Below is a small trained network, with its code and all its weights. Each question gives an input and a class and asks what happens when units are switched off, that is, made to give their printed mean instead of their output.

import numpy as np


def w(rows, s, z=0):
    codes = np.array(rows[::2]) - 128.0
    scale = np.full(codes.shape[1], s)
    scale[-1] = z or s
    return codes * scale


def f(y):
    return np.maximum(y, 0)


def log_softmax(a):
    a = a - a.max(-1, keepdims=True)
    return a - np.log(np.exp(a).sum(-1, keepdims=True))


def net(x, mask):
    res = np.array(x, float).reshape(1, 8) / 4 @ E
    y = f(res @ A[0][:, :-1].T + A[0][:, -1])
    res = res + np.where(mask, y, B[0][:, -1]) @ B[0][:, :-1]
    return log_softmax(res[-1] @ U[:, :-1].T + U[:, -1])


A, B = {}, {}
E = w([
[114,249,128,148,128],'x0',
[164,89,167,150,88],'x1',
[213,103,138,126,221],'x2',
[171,96,37,142,54],'x3',
[54,80,116,68,94],'x4',
[76,90,108,9,188],'x5',
[50,85,2,180,164],'x6',
[192,166,54,9,133],'x7',
],0.0073)
A[0] = w([
[171,45,133,150,142,253],'N1',
[122,95,47,105,135,254],'N2',
[79,185,92,113,127,147],'N3',
[122,80,121,156,63,153],'N4',
[45,161,92,138,105,252],'N5',
[77,240,94,88,142,205],'N6',
[133,165,150,203,194,165],'N7',
[106,72,72,155,89,171],'N8',
[158,252,136,101,101,209],'N9',
[229,196,154,62,104,129],'N10',
[96,93,206,49,182,78],'N11',
[176,98,84,107,119,100],'N12',
[201,139,114,102,100,131],'N13',
[143,98,152,156,43,91],'N14',
[164,128,235,72,122,169],'N15',
[143,78,144,32,191,240],'N16',
[36,144,149,194,26,248],'N17',
[87,149,104,149,142,215],'N18',
[155,99,63,85,254,105],'N19',
[94,120,52,154,28,214],'N20',
[115,122,153,64,137,83],'N21',
[152,130,195,243,171,82],'N22',
[118,111,195,112,45,196],'N23',
[190,173,178,67,128,158],'N24',
[237,251,152,184,74,237],'N25',
[61,170,77,88,194,125],'N26',
[108,86,141,166,32,154],'N27',
],0.0085,0.0033)
B[0] = w([
[132,141,101,126,207,201],'N1',
[83,103,76,107,151,211],'N2',
[105,118,129,117,81,174],'N3',
[132,69,107,144,148,176],'N4',
[88,87,161,127,69,207],'N5',
[73,145,140,98,2,205],'N6',
[90,196,170,184,133,195],'N7',
[108,60,93,136,143,190],'N8',
[136,113,141,145,48,212],'N9',
[184,117,94,127,41,211],'N10',
[167,141,169,61,145,194],'N11',
[139,107,93,162,192,164],'N12',
[165,85,93,152,97,172],'N13',
[143,122,100,159,173,172],'N14',
[208,147,168,86,154,213],'N15',
[148,137,112,65,168,232],'N16',
[135,39,165,153,134,235],'N17',
[66,124,155,137,102,177],'N18',
[104,160,50,63,177,206],'N19',
[99,57,141,149,133,212],'N20',
[118,141,149,102,151,164],'N21',
[115,178,167,223,207,211],'N22',
[176,88,154,136,171,195],'N23',
[167,152,140,120,81,202],'N24',
[154,126,113,233,71,255],'N25',
[56,132,110,69,90,195],'N26',
[132,64,131,150,180,190],'N27',
],0.0085,0.0096)
U = w([
[198,189,231,1,138,158],'0',
[242,161,108,143,37,4],'1',
[14,196,130,22,56,85],'2',
[64,51,181,112,104,125],'3',
[117,151,14,51,184,192],'4',
[134,49,101,112,145,207],'5',
[98,239,214,208,193,89],'6',
[105,137,119,169,45,186],'7',
],0.0076,0.0024)

Each question gives the input, the list of numbers given to net, and the class t.
The units are the neurons (one row each of A and B). Each row of codes is followed by its name. A weight is (code - 128) times the scale printed after its matrix; where a second scale follows, it is the last column's (A, B and U).
mask holds one flag per neuron, in row order. A switched-off neuron (its flag False) gives its mean, the last column of its row in B, instead of its output. The means were averaged over made-up inputs and are rounded, as every weight is.
A unit's drop is (log p(t) with every unit on - log p(t) with that unit switched off) / (log p(t) with every unit on - log p(t) with every unit switched off).
The circuit of an input: a set's keep is (log p(t) with only the set's units on - log p(t) with every unit switched off) / (log p(t) with every unit on - log p(t) with every unit switched off). Starting from the 12 units with the biggest drops (on a tie, the unit counted first), units are removed one at a time, each time the one whose removal leaves the highest keep (on an exact tie, the one counted first), for as long as the keep stays at least 0.8.
units of the circuit, in order: the units of the circuit, biggest drop first
top k neurons: the k neurons with the biggest drops, biggest first
drop of u: that unit's drop, to one decimal
input [-7,0,2,7,-7,-6,2,-8], class 6: units of the circuit, in order : (N22)
input [-7,2,8,1,0,-2,-6,0], class 0: units of the circuit, in order : (N15; N16)
input [-6,-2,-3,8,5,5,-8,4], class 0: top 3 neurons : (N15; N25; N11)
input [-2,-8,1,-3,-2,4,5,5], class 2: units of the circuit, in order : (N6; N26)
input [4,-5,-6,4,5,-5,-1,4], class 3: units of the circuit, in order : (N20; N17)
input [-1,-8,6,7,-6,6,-7,7], class 1: top 4 neurons : (N10; N24; N9; N13)
input [-6,6,-2,2,8,7,2,-6], class 5: top 2 neurons : (N6; N1)
input [4,7,-1,-3,2,-6,6,-3], class 6: top 2 neurons : (N22; N7)
input [-8,-3,0,7,-5,-7,1,-7], class 5: top 3 neurons : (N8; N4; N27)
input [-7,3,-5,-5,4,5,-3,-7], class 0: top 2 neurons : (N11; N15)
input [3,-5,-1,6,5,8,-6,2], class 2: top 2 neurons : (N6; N26)
input [5,8,3,7,7,5,-2,2], class 4: top 2 neurons : (N17; N25)
input [-1,5,4,3,0,-3,-7,-6], class 6: drop of N22 : 0.6
input [8,-3,7,-3,1,8,0,4], class 2: drop of N26 : 0.1
input [-6,2,-1,-2,6,7,-4,-7], class 0: top neuron : (N11)
input [0,1,6,-4,4,4,2,5], class 4: drop of N19 : 0.4
